Here is a tiny trained network, its code and every weight. The questions are about switching its units off for an input and a class, where a switched-off unit gives its printed mean instead of its output.

import numpy as np


def w(rows, s, z=0):
    codes = np.array(rows[::2]) - 128.0
    scale = np.full(codes.shape[1], s)
    scale[-1] = z or s
    return codes * scale


def norm(h):
    return h / np.sqrt((h * h).mean(-1, keepdims=True) + 1e-5)


def f(y):
    return np.maximum(y, 0)


def log_softmax(a):
    a = a - a.max(-1, keepdims=True)
    return a - np.log(np.exp(a).sum(-1, keepdims=True))


def net(x, mask):
    res = np.array(x, float).reshape(1, 4) / 4 @ E
    u = 0
    for l in range(4):
        y = f(norm(res) @ A[l][:, :-1].T + A[l][:, -1])
        res = res + np.where(mask[u : u + 8], y, B[l][:, -1]) @ B[l][:, :-1]
        u += 8
    return log_softmax(norm(res)[-1] @ U[:, :-1].T + U[:, -1])


A, B = {}, {}
E = w([
[125,121,108,175,81,148,164,148,100,147,116],'x0',
[228,114,201,215,107,107,101,103,165,65,113],'x1',
[99,44,94,159,113,142,3,167,99,171,114],'x2',
[100,59,72,66,47,87,151,197,172,167,238],'x3',
],0.008)
A[0] = w([
[132,178,180,144,99,136,86,72,27,82,71,154],'L0N1',
[93,164,86,95,191,172,191,81,55,121,189,106],'L0N2',
[43,213,34,89,148,187,56,138,68,197,120,36],'L0N3',
[31,185,72,78,144,126,171,57,94,185,138,222],'L0N4',
[166,175,75,148,205,104,143,116,74,110,82,200],'L0N5',
[99,101,136,153,190,184,53,109,80,131,132,6],'L0N6',
[102,142,116,148,174,216,155,184,112,144,63,211],'L0N7',
[198,168,166,70,151,174,222,164,139,134,1,99],'L0N8',
],0.0062,0.0015)
B[0] = w([
[170,167,149,160,145,96,151,108,175,160,22,249],'L0N1',
[99,128,105,123,97,161,75,113,91,100,123,220],'L0N2',
[135,46,194,141,126,1,187,148,116,45,175,238],'L0N3',
[139,140,114,146,154,200,118,67,118,245,71,255],'L0N4',
[30,118,203,144,72,154,116,186,34,179,124,225],'L0N5',
[97,33,122,177,44,135,180,104,160,107,73,192],'L0N6',
[97,116,145,83,148,108,67,45,137,47,111,206],'L0N7',
[101,150,159,92,128,75,62,109,87,136,194,241],'L0N8',
],0.0075,0.0056)
A[1] = w([
[178,240,159,119,50,4,167,113,205,71,144,134],'L1N1',
[190,8,48,104,234,79,124,105,166,130,132,71],'L1N2',
[176,132,55,111,127,209,253,46,188,142,229,179],'L1N3',
[206,87,99,92,80,63,142,184,103,90,212,252],'L1N4',
[57,193,126,51,126,165,92,146,87,240,129,81],'L1N5',
[104,153,186,125,186,150,148,78,132,62,33,127],'L1N6',
[24,85,102,212,186,74,180,164,166,14,126,60],'L1N7',
[179,105,109,118,82,161,1,217,149,185,125,130],'L1N8',
],0.0059,0.0014)
B[1] = w([
[160,145,160,192,151,73,220,155,147,153,148,222],'L1N1',
[163,115,108,154,113,132,114,167,144,180,128,180],'L1N2',
[233,90,99,79,148,144,105,59,152,63,123,191],'L1N3',
[112,189,191,159,177,176,135,165,179,138,254,232],'L1N4',
[120,169,32,132,122,152,132,67,86,149,120,219],'L1N5',
[57,136,154,120,108,102,126,87,62,132,137,255],'L1N6',
[131,70,157,94,173,45,150,124,29,165,98,166],'L1N7',
[109,215,131,220,106,181,88,182,138,83,127,200],'L1N8',
],0.0079,0.0061)
A[2] = w([
[58,103,123,182,91,226,102,84,161,62,16,120],'L2N1',
[238,33,75,36,148,218,107,43,129,106,162,1],'L2N2',
[188,48,2,153,131,127,219,130,90,117,19,196],'L2N3',
[40,109,99,104,156,115,108,2,125,155,103,98],'L2N4',
[92,112,63,95,169,122,62,196,181,212,228,171],'L2N5',
[22,91,34,72,136,80,196,217,126,160,191,6],'L2N6',
[213,78,92,59,38,93,191,94,193,169,166,230],'L2N7',
[185,135,155,168,191,204,16,43,112,99,1,19],'L2N8',
],0.0059,0.0024)
B[2] = w([
[194,62,60,115,190,123,61,133,205,151,215,211],'L2N1',
[240,155,79,26,64,137,100,109,55,88,76,169],'L2N2',
[201,128,157,100,101,102,102,68,146,145,68,177],'L2N3',
[106,160,107,192,76,163,128,150,145,27,175,253],'L2N4',
[82,153,102,110,69,153,205,158,40,183,42,227],'L2N5',
[160,150,153,143,158,79,196,112,125,196,132,181],'L2N6',
[167,112,114,94,153,171,124,109,192,104,96,201],'L2N7',
[151,105,3,89,125,89,207,197,224,206,136,229],'L2N8',
],0.0078,0.0059)
A[3] = w([
[153,145,182,143,126,189,69,148,183,98,232,85],'L3N1',
[161,95,137,91,227,151,189,143,194,65,142,30],'L3N2',
[255,162,119,52,123,195,156,139,138,46,153,112],'L3N3',
[183,149,163,145,120,112,10,192,153,104,170,212],'L3N4',
[193,182,37,42,131,157,130,146,146,103,34,2],'L3N5',
[65,204,142,190,152,127,153,31,83,154,163,78],'L3N6',
[25,74,95,81,173,164,139,91,49,154,79,149],'L3N7',
[129,101,104,179,102,99,200,142,110,163,183,92],'L3N8',
],0.0069,0.0033)
B[3] = w([
[150,166,168,124,77,189,160,109,130,3,237,195],'L3N1',
[108,133,104,127,167,152,140,220,212,67,136,156],'L3N2',
[164,60,147,116,147,163,221,81,214,119,84,202],'L3N3',
[84,144,118,167,52,242,20,169,140,91,75,208],'L3N4',
[169,33,83,117,31,28,177,59,75,68,75,174],'L3N5',
[133,237,116,131,171,136,124,136,76,146,126,254],'L3N6',
[102,74,166,29,163,176,17,170,185,83,227,242],'L3N7',
[140,120,79,11,254,156,146,164,111,154,98,200],'L3N8',
],0.0067,0.0062)
U = w([
[1,206,68,81,185,154,46,56,55,99,174,35],'0',
[82,20,189,115,175,51,19,99,73,76,87,67],'1',
[153,202,185,184,160,29,186,72,83,129,66,209],'2',
[176,69,62,226,126,67,85,130,235,174,62,64],'3',
[204,109,61,69,67,133,217,66,115,114,82,132],'4',
[80,101,78,75,157,140,163,173,80,188,169,252],'5',
[210,158,159,141,149,162,211,148,209,66,188,64],'6',
[112,148,140,204,59,192,80,204,128,64,174,119],'7',
],0.0097,0.0035)

Each question gives the input, the list of numbers given to net, and the class t.
The units are the neurons (one row each of A and B). Each row of codes is followed by its name. A weight is (code - 128) times the scale printed after its matrix; where a second scale follows, it is the last column's (A, B and U).
mask holds one flag per neuron, layer by layer. A switched-off neuron (its flag False) gives its mean, the last column of its row in B, instead of its output. The means were averaged over made-up inputs and are rounded, as every weight is.
A unit's drop is (log p(t) with every unit on - log p(t) with that unit switched off) / (log p(t) with every unit on - log p(t) with every unit switched off).
The circuit of an input: a set's keep is (log p(t) with only the set's units on - log p(t) with every unit switched off) / (log p(t) with every unit on - log p(t) with every unit switched off). Starting from the 12 units with the biggest drops (on a tie, the unit counted first), units are removed one at a time, each time the one whose removal leaves the highest keep (on an exact tie, the one counted first), for as long as the keep stays at least 0.8.
units of the circuit, in order: the units of the circuit, biggest drop first
top k neurons: the k neurons with the biggest drops, biggest first
k most important neurons of layer l: the k neurons of layer l with the biggest drops, biggest first
drop when u is switched off: that unit's drop, to one decimal
input [0,-6,3,-5], class 1: units of the circuit, in order -> (L0N3)
input [4,3,0,6], class 6: 3 most important neurons of layer 0 -> (L0N5, L0N2, L0N8)
input [4,6,1,-3], class 3: top 2 neurons -> (L0N3, L2N8)
input [2,2,0,7], class 6: units of the circuit, in order -> (L0N5, L1N4)
input [6,3,0,8], class 6: units of the circuit, in order -> (L0N5, L1N4, L2N7)
input [-6,-1,-8,-5], class 0: top 2 neurons -> (L0N5, L0N3)
input [7,7,0,-1], class 2: 2 most important neurons of layer 0 -> (L0N4, L0N2)
input [6,0,1,-5], class 1: top 2 neurons -> (L1N6, L0N5)
input [-5,5,-6,0], class 2: 2 most important neurons of layer 2 -> (L2N1, L2N4)
input [-5,-2,1,1], class 5: top 2 neurons -> (L0N3, L0N1)
input [2,-8,-8,1], class 4: 2 most important neurons of layer 2 -> (L2N2, L2N3)
input [5,3,-1,7], class 6: 2 most important neurons of layer 1 -> (L1N4, L1N3)
input [-7,3,2,1], class 7: top 4 neurons -> (L0N4, L0N3, L1N8, L0N1)
input [-6,3,5,6], class 7: most important neuron of layer 1 -> (L1N8)
input [-7,-1,-5,1], class 4: 2 most important neurons of layer 1 -> (L1N3, L1N4)
input [8,4,0,4], class 6: 2 most important neurons of layer 1 -> (L1N3, L1N6)
input [-6,5,5,-2], class 3: drop when L2N8 is switched off -> 0.2
input [7,5,8,-2], class 3: drop when L3N6 is switched off -> 0.0
input [0,4,6,-2], class 3: drop when L2N8 is switched off -> 0.1
input [-7,-5,6,-2], class 1: drop when L0N3 is switched off -> 0.9
input [5,-4,-5,7], class 4: top neuron -> (L1N3)
input [-8,-1,-8,6], class 4: 2 most important neurons of layer 0 -> (L0N3, L0N4)
